Here is a tiny trained network, its code and every weight. The questions are about switching its units off for an input and a class, where a switched-off unit gives its printed mean instead of its output.

import numpy as np


def w(rows, s, z=0):
    codes = np.array(rows[::2]) - 128.0
    scale = np.full(codes.shape[1], s)
    scale[-1] = z or s
    return codes * scale


def norm(h):
    return h / np.sqrt((h * h).mean(-1, keepdims=True) + 1e-5)


def f(y):
    return y / 2 * (1 + np.tanh(0.7978845608 * (y + 0.044715 * y**3)))


def log_softmax(a):
    a = a - a.max(-1, keepdims=True)
    return a - np.log(np.exp(a).sum(-1, keepdims=True))


def net(x, mask):
    res = np.array(x, float).reshape(1, 2) / 4 @ E
    u = 0
    for l in range(2):
        y = f(norm(res) @ A[l][:, :-1].T + A[l][:, -1])
        res = res + np.where(mask[u : u + 12], y, B[l][:, -1]) @ B[l][:, :-1]
        u += 12
    return log_softmax(norm(res)[-1] @ U[:, :-1].T + U[:, -1])


A, B = {}, {}
E = w([
[176,178,182,201,128,103,111,182],'x0',
[113,125,219,122,4,140,85,85],'x1',
],0.013)
A[0] = w([
[107,120,159,131,132,146,124,123,77],'L0N0',
[116,119,121,133,121,153,145,130,85],'L0N1',
[125,134,135,115,109,113,125,127,68],'L0N2',
[149,145,105,134,130,108,138,106,144],'L0N3',
[116,124,106,156,110,122,146,121,4],'L0N4',
[136,144,134,133,126,108,127,130,140],'L0N5',
[110,111,149,123,120,90,126,138,120],'L0N6',
[120,112,156,97,205,219,5,162,137],'L0N7',
[132,133,106,110,126,143,114,111,44],'L0N8',
[128,140,149,129,134,177,114,112,116],'L0N9',
[125,122,117,132,132,116,151,143,182],'L0N10',
[109,112,132,137,130,103,169,110,137],'L0N11',
],0.02,0.0036)
B[0] = w([
[153,143,87,128,120,80,131,119,199],'L0N0',
[94,170,150,137,145,97,86,155,143],'L0N1',
[156,146,87,125,122,80,142,120,184],'L0N2',
[119,149,151,120,83,93,158,111,190],'L0N3',
[137,251,219,66,223,54,105,104,70],'L0N4',
[55,122,119,126,134,187,96,138,218],'L0N5',
[126,138,87,139,112,117,131,131,193],'L0N6',
[131,132,158,127,108,108,164,115,159],'L0N7',
[131,67,150,155,124,155,100,186,185],'L0N8',
[139,132,86,130,113,96,126,131,213],'L0N9',
[122,132,133,137,54,82,148,102,253],'L0N10',
[68,162,118,144,111,124,106,172,185],'L0N11',
],0.017,0.0024)
A[1] = w([
[59,110,185,110,103,136,174,114,11],'L1N0',
[123,118,207,103,108,139,99,109,209],'L1N1',
[151,101,124,142,149,167,132,140,107],'L1N2',
[106,87,118,94,161,141,144,113,135],'L1N3',
[170,167,182,184,191,141,90,183,80],'L1N4',
[153,140,20,147,139,249,146,67,36],'L1N5',
[157,156,93,102,237,85,180,124,193],'L1N6',
[127,140,68,61,182,129,102,90,47],'L1N7',
[90,84,140,47,179,158,102,96,90],'L1N8',
[118,108,156,100,129,106,119,107,28],'L1N9',
[164,95,101,143,156,47,66,226,1],'L1N10',
[109,88,87,170,158,145,137,191,90],'L1N11',
],0.018,0.002)
B[1] = w([
[168,126,177,131,196,136,124,119,209],'L1N0',
[170,125,70,90,171,77,207,77,189],'L1N1',
[197,164,176,188,71,118,119,138,127],'L1N2',
[81,131,124,149,102,153,112,173,195],'L1N3',
[24,90,146,126,171,185,65,202,250],'L1N4',
[155,122,187,121,207,112,174,116,164],'L1N5',
[167,129,77,99,26,91,115,64,229],'L1N6',
[148,148,197,165,194,156,120,154,171],'L1N7',
[50,115,154,157,142,169,56,209,206],'L1N8',
[181,229,129,247,95,105,158,196,132],'L1N9',
[150,132,195,134,202,137,172,120,180],'L1N10',
[169,141,100,118,87,88,146,78,255],'L1N11',
],0.016,0.0073)
U = w([
[137,118,51,101,46,33,120,38,203],'0',
[14,92,151,152,177,153,41,187,206],'1',
[186,120,208,131,251,93,172,64,98],'2',
[147,186,77,106,160,197,133,121,2],'3',
],0.014,0.0046)

Each question gives the input, the list of numbers given to net, and the class t.
The units are the neurons (one row each of A and B). Each row of codes is followed by its name. A weight is (code - 128) times the scale printed after its matrix; where a second scale follows, it is the last column's (A, B and U).
mask holds one flag per neuron, layer by layer. A switched-off neuron (its flag False) gives its mean, the last column of its row in B, instead of its output. The means were averaged over made-up inputs and are rounded, as every weight is.
A unit's drop is (log p(t) with every unit on - log p(t) with that unit switched off) / (log p(t) with every unit on - log p(t) with every unit switched off).
The circuit of an input: a set's keep is (log p(t) with only the set's units on - log p(t) with every unit switched off) / (log p(t) with every unit on - log p(t) with every unit switched off). Starting from the 12 units with the biggest drops (on a tie, the unit counted first), units are removed one at a time, each time the one whose removal leaves the highest keep (on an exact tie, the one counted first), for as long as the keep stays at least 0.8.
circuit, biggest first: the units of the circuit, biggest drop first
top k neurons: the k neurons with the biggest drops, biggest first
top k neurons in layer l: the k neurons of layer l with the biggest drops, biggest first
drop when u is switched off: that unit's drop, to one decimal
input [6,6], class 0: circuit, biggest first => [L1N1]
input [4,4], class 0: top 2 neurons => [L1N4; L0N8]
input [3,3], class 2: top 3 neurons => [L0N10; L0N3; L1N4]
input [2,3], class 2: top 3 neurons => [L0N10; L0N3; L1N5]
input [-8,6], class 1: top 2 neurons => [L1N8; L0N10]
input [-3,-3], class 2: top 2 neurons => [L0N10; L1N0]
input [-8,-8], class 0: top 3 neurons in layer 1 => [L1N6; L1N11; L1N4]
input [-2,4], class 0: top 2 neurons => [L1N4; L1N8]
input [6,-6], class 0: top 2 neurons in layer 1 => [L1N6; L1N11]
input [1,-3], class 2: top 4 neurons => [L0N10; L0N3; L0N0; L0N2]
input [-3,1], class 2: top 4 neurons => [L1N10; L0N5; L0N8; L1N4]
input [-7,6], class 1: top 3 neurons => [L0N10; L1N8; L1N11]
input [-1,-3], class 2: top 4 neurons in layer 0 => [L0N10; L0N0; L0N2; L0N3]
input [3,0], class 2: top neuron => [L0N5]
input [-2,3], class 2: top 3 neurons => [L0N10; L0N3; L1N4]
input [-8,7], class 1: top 3 neurons in layer 1 => [L1N8; L1N11; L1N6]
input [1,5], class 0: drop when L1N4 is switched off => 0.3
input [-1,-2], class 2: drop when L1N0 is switched off => 0.2
input [0,-7], class 0: drop when L0N2 is switched off => 0.0
input [7,8], class 0: top neuron => [L1N1]
input [-4,-7], class 0: drop when L1N6 is switched off => 1.1
